Below is a small trained network, with its code and all its weights. Each question gives an input and a class and asks what happens when units are switched off, that is, made to give their printed mean instead of their output.

import numpy as np


def w(rows, s, z=0):
    codes = np.array(rows[::2]) - 128.0
    scale = np.full(codes.shape[1], s)
    scale[-1] = z or s
    return codes * scale


def f(y):
    return y / 2 * (1 + np.tanh(0.7978845608 * (y + 0.044715 * y**3)))


def log_softmax(a):
    a = a - a.max(-1, keepdims=True)
    return a - np.log(np.exp(a).sum(-1, keepdims=True))


def net(x, mask):
    res = np.array(x, float).reshape(1, 8) / 4 @ E
    y = f(res @ A[0][:, :-1].T + A[0][:, -1])
    res = res + np.where(mask, y, B[0][:, -1]) @ B[0][:, :-1]
    return log_softmax(res[-1] @ U[:, :-1].T + U[:, -1])


A, B = {}, {}
E = w([
[109,122,129,119,112,96],'x0',
[198,137,240,59,126,97],'x1',
[61,105,159,38,79,238],'x2',
[162,249,66,60,82,132],'x3',
[127,128,127,127,131,127],'x4',
[139,130,125,129,139,146],'x5',
[132,126,125,120,135,132],'x6',
[130,128,126,124,132,131],'x7',
],0.014)
A[0] = w([
[161,191,188,40,113,124,162],'neuron 0',
[145,156,64,153,108,111,119],'neuron 1',
[91,78,135,186,178,114,223],'neuron 2',
[166,196,75,136,90,127,191],'neuron 3',
[159,173,84,134,114,108,160],'neuron 4',
[151,72,129,170,183,82,186],'neuron 5',
[107,6,201,146,127,139,254],'neuron 6',
[158,97,22,209,129,94,182],'neuron 7',
[37,121,72,122,114,176,194],'neuron 8',
[214,141,160,141,165,59,133],'neuron 9',
],0.014,0.007)
B[0] = w([
[203,101,102,147,18,111,218],'neuron 0',
[125,151,156,53,214,69,177],'neuron 1',
[130,77,58,197,66,153,211],'neuron 2',
[134,154,104,50,158,74,207],'neuron 3',
[120,182,162,74,150,83,184],'neuron 4',
[155,109,76,228,62,134,207],'neuron 5',
[189,71,168,148,198,216,250],'neuron 6',
[165,36,32,69,132,103,225],'neuron 7',
[51,159,83,110,169,254,201],'neuron 8',
[92,225,207,226,114,89,215],'neuron 9',
],0.0096,0.024)
U = w([
[161,101,55,117,39,121,255],'0',
[30,116,130,166,170,179,27],'1',
[95,134,95,72,194,50,109],'2',
[22,248,114,72,109,160,100],'3',
[102,152,202,235,131,100,150],'4',
[156,69,246,82,140,147,116],'5',
[114,225,211,131,114,55,55],'6',
],0.011,0.0046)

Each question gives the input, the list of numbers given to net, and the class t.
The units are the neurons (one row each of A and B). Each row of codes is followed by its name. A weight is (code - 128) times the scale printed after its matrix; where a second scale follows, it is the last column's (A, B and U).
mask holds one flag per neuron, in row order. A switched-off neuron (its flag False) gives its mean, the last column of its row in B, instead of its output. The means were averaged over made-up inputs and are rounded, as every weight is.
A unit's drop is (log p(t) with every unit on - log p(t) with that unit switched off) / (log p(t) with every unit on - log p(t) with every unit switched off).
The circuit of an input: a set's keep is (log p(t) with only the set's units on - log p(t) with every unit switched off) / (log p(t) with every unit on - log p(t) with every unit switched off). Starting from all 10 units, units are removed one at a time, each time the one whose removal leaves the highest keep (on an exact tie, the one counted first), for as long as the keep stays at least 0.8.
circuit, biggest first: the units of the circuit, biggest drop first
k most important neurons: the k neurons with the biggest drops, biggest first
drop of u: that unit's drop, to one decimal
input [2,-3,-3,1,-6,-8,4,4], class 2: circuit, biggest first -> neuron 0; neuron 1
input [3,8,-1,-5,1,3,-6,1], class 4: circuit, biggest first -> neuron 9
input [5,1,-2,-7,-3,-7,5,4], class 4: 3 most important neurons -> neuron 0; neuron 6; neuron 7
input [6,0,6,-5,1,-5,-3,8], class 1: 2 most important neurons -> neuron 8; neuron 0
input [0,0,-6,7,1,7,6,-6], class 2: 2 most important neurons -> neuron 7; neuron 3
input [3,7,-1,4,-4,-5,7,6], class 6: 2 most important neurons -> neuron 9; neuron 7
input [6,-7,2,-1,-6,5,8,4], class 1: 2 most important neurons -> neuron 8; neuron 0
input [8,-8,8,0,-5,-5,-8,8], class 1: 2 most important neurons -> neuron 3; neuron 4
input [-1,5,0,-7,6,-7,-5,-7], class 4: 2 most important neurons -> neuron 5; neuron 7
input [-4,-5,2,-5,-1,3,5,-5], class 1: drop of neuron 8 -> 0.4
input [-8,-6,7,1,-6,-6,6,-1], class 3: drop of neuron 6 -> 0.3
input [-5,3,-7,2,-8,6,1,-7], class 6: drop of neuron 9 -> 0.3
